Below is a small trained network, with its code and all its weights. Each question gives an input and a class and asks what happens when units are switched off, that is, made to give their printed mean instead of their output.

import numpy as np


def w(rows, s, z=0):
    codes = np.array(rows[::2]) - 128.0
    scale = np.full(codes.shape[1], s)
    scale[-1] = z or s
    return codes * scale


def f(y):
    return np.maximum(y, 0)


def log_softmax(a):
    a = a - a.max(-1, keepdims=True)
    return a - np.log(np.exp(a).sum(-1, keepdims=True))


def net(x, mask):
    res = np.array(x, float).reshape(1, 5) / 4 @ E
    y = f(res @ A[0][:, :-1].T + A[0][:, -1])
    res = res + np.where(mask, y, B[0][:, -1]) @ B[0][:, :-1]
    return log_softmax(res[-1] @ U[:, :-1].T + U[:, -1])


A, B = {}, {}
E = w([
[127,129,129,127,128,129,131,128,127,128,127,128],'x0',
[183,116,45,133,122,135,146,204,51,140,221,120],'x1',
[129,127,128,129,129,125,129,126,129,129,129,125],'x2',
[144,33,122,9,119,111,113,143,142,165,101,137],'x3',
[109,141,150,114,28,221,68,105,107,172,131,42],'x4',
],0.013)
A[0] = w([
[75,169,185,153,103,164,93,72,153,131,91,97,144],'n0',
[166,115,78,138,170,92,174,179,104,111,163,168,128],'n1',
[109,234,131,255,133,139,143,113,115,101,148,119,253],'n2',
[164,127,76,122,67,181,107,167,47,167,197,68,56],'n3',
[159,117,91,139,163,94,165,173,109,110,156,158,125],'n4',
[139,45,135,5,110,122,101,132,154,171,94,127,136],'n5',
[155,115,85,134,162,98,171,170,104,113,163,164,130],'n6',
[133,171,111,205,155,124,166,143,99,89,167,132,163],'n7',
[114,128,150,132,178,82,153,106,189,94,83,173,190],'n8',
[132,162,113,190,162,121,164,137,112,90,157,136,149],'n9',
[166,64,99,77,129,102,129,164,122,143,131,149,144],'n10',
[97,108,172,88,97,152,92,92,170,161,81,99,113],'n11',
[120,120,139,133,175,80,153,113,180,94,97,175,180],'n12',
],0.0091,0.0068)
B[0] = w([
[198,162,154,126,95,168,121,94,161,121,181,80,219],'n0',
[175,92,80,86,99,101,96,91,145,98,140,89,216],'n1',
[115,177,190,150,103,189,97,109,106,24,254,122,250],'n2',
[55,160,176,184,205,137,183,202,105,171,100,204,212],'n3',
[168,99,88,100,104,112,95,93,135,93,137,102,199],'n4',
[102,16,113,57,113,27,123,121,97,137,83,166,231],'n5',
[170,90,83,87,111,101,111,99,158,118,128,91,204],'n6',
[105,115,127,122,106,124,85,111,64,51,160,175,200],'n7',
[76,167,177,178,184,155,167,187,103,157,124,177,222],'n8',
[112,114,124,123,108,124,90,111,74,67,152,170,188],'n9',
[145,95,103,115,159,94,161,149,184,174,87,98,202],'n10',
[105,93,138,72,75,103,96,85,99,104,134,142,202],'n11',
[96,154,150,172,181,142,166,187,114,156,116,169,215],'n12',
],0.0088,0.017)
U = w([
[90,179,156,203,180,165,156,187,104,122,147,164,254],'0',
[129,94,115,81,60,100,74,53,91,91,135,136,97],'1',
[83,115,141,129,181,102,209,195,129,224,70,168,137],'2',
[213,101,69,89,135,93,141,118,207,151,108,41,39],'3',
[166,167,157,136,78,169,111,62,179,118,154,1,95],'4',
],0.0097,0.00082)

Each question gives the input, the list of numbers given to net, and the class t.
The units are the neurons (one row each of A and B). Each row of codes is followed by its name. A weight is (code - 128) times the scale printed after its matrix; where a second scale follows, it is the last column's (A, B and U).
mask holds one flag per neuron, in row order. A switched-off neuron (its flag False) gives its mean, the last column of its row in B, instead of its output. The means were averaged over made-up inputs and are rounded, as every weight is.
A unit's drop is (log p(t) with every unit on - log p(t) with that unit switched off) / (log p(t) with every unit on - log p(t) with every unit switched off).
The circuit of an input: a set's keep is (log p(t) with only the set's units on - log p(t) with every unit switched off) / (log p(t) with every unit on - log p(t) with every unit switched off). Starting from the 12 units with the biggest drops (on a tie, the unit counted first), units are removed one at a time, each time the one whose removal leaves the highest keep (on an exact tie, the one counted first), for as long as the keep stays at least 0.8.
circuit, biggest first: the units of the circuit, biggest drop first
most important unit: the unit with the biggest drop
top k neurons: the k neurons with the biggest drops, biggest first
drop of u: that unit's drop, to one decimal
input [3,2,7,-5,5], class 0: circuit, biggest first => (n3)
input [2,4,-2,4,0], class 3: top 2 neurons => (n8 n12)
input [3,8,0,-1,-7], class 1: top 2 neurons => (n7 n9)
input [6,8,5,1,5], class 2: circuit, biggest first => (n3 n2)
input [1,0,-2,4,-5], class 2: top 4 neurons => (n8 n12 n0 n2)
input [5,1,-7,-5,7], class 0: top 4 neurons => (n3 n1 n6 n4)
input [7,-7,5,-5,2], class 4: top 2 neurons => (n0 n3)
input [-4,-7,4,-4,0], class 0: top 2 neurons => (n8 n1)
input [-1,-1,-8,-2,0], class 0: top 2 neurons => (n1 n6)
input [-7,-6,0,-2,2], class 4: drop of n0 => 0.1
input [-8,4,-2,0,-8], class 1: top 3 neurons => (n7 n9 n0)
input [-1,6,7,-4,8], class 0: drop of n3 => 0.5
input [-7,7,-7,1,6], class 2: drop of n12 => 0.0
input [-4,2,-2,2,-8], class 3: most important unit => n1
